The rows lie along a hidden order. The number after each row says roughly how far along it the row is, from 0 to 20. A new part has a new order.
[-1 -2 -1  6  8  8 -1 13 -6  2 -3  6  5  2 11  3 -4  2  5  4  0 -2  0  0
 15 25  0  3  2  9  2]  6
[  5  -9  -2   0  -6 -14  -3   4   4   0   0  -3  10  -1  33  -4   0   0
   3   0  -2  -2  -4  -3 -10  -3   0   0   4  -4  -1]  2
[  1 -12   4  -1   4  -4   0   1   9  -2  -2   2   3   1 -16   5   2  -4
  -1   0  -5  -4 -12  -2 -11  -8   1   1 -12   1   6]  11
[ 0 -4 -1  4  6  4 -1 10 -3  2 -2  4  6  2  1  2 -3  1  4  3 -1 -2 -1 -1
  8  7  0  2  1  6  2]  8
[-4 -7 -1  2 -1 -7 -2  7  2  0 -3  1  9  0 12 -1 -1  1  5  2 -2 -2 -4 -1
  0  1  0  1  3  1  2]  14
[  8  -5  -1  -1  -1  -4  -4   0   3   1   3  -4   6  -1   8  -3   1   1
   1   0  -1  -2  -3  -3 -10  -2   0   0   3  -4  -3]  0
[ -4 -12  -1   1   5  -1  -1   7   3   3  -3  -1  11   0 -63  -3   1   0
   5   0  -3  -5  -9  -2  -9   2   0   0   4   0  -2]  7
[  2 -11  -1   3   1  -6  -1  10   2   1  -3   2  11   1  13  -1  -1   0
   6   2  -3  -4  -6  -2   0   8   0   1   2   2   2]  10
[  1 -10  -5   4   0  -8   0  12  -2   2 -10   3  14   1   5  -4  -1   2
  11   2  -3  -3  -5   1   7  14   1  -1  12   4   1]  16
[-3 -7  0  1 -2 -8 -2  2  3 -1 -2  1  5  0  3  0  0  0  1  0 -2 -2 -4 -1
 -3 -8  1  0 -2  0  3]  8
[ 1 -8 -3  2  3 -1 -1  5  1  2 -9  1  7  0  6 -3  2  0  7 -1 -3 -3 -6  2
  0  7  1 -3  8  3  0]  15
[-2 -4  2  3  6  4 -1  8 -1  1  2  4  3  2  6  5 -3  0  1  4  0 -2 -2 -2
  5  4  0  4 -5  5  3]  20
[  0  -2   1   0   7   7  -3   1   1   2  -1   0   0   0 -38   1   1   0
   1  -1  -1  -2  -3   0  -3   2   0   0   0   2  -1]  13
[ -4 -12   1   6   3  -7   1  16   1   0   0   6  12   3  11   5  -5   0
   5   6  -2  -5  -6  -4   6  11   0   5  -6   6   6]  20
[ -2  -4   1  -1  -1  -5  -3  -2   5  -1   0  -1   0   0  -1   1   1  -1
  -1  -1  -2  -1  -4  -1  -8 -16   0   0  -4  -2   2]  15
[ -1 -17  -5   6   6  -4   1  20  -3   6  -5   1  23   1 -38  -6  -3   3
  14   4  -3  -7  -7  -3   3  24  -1   2  15   5  -3]  5
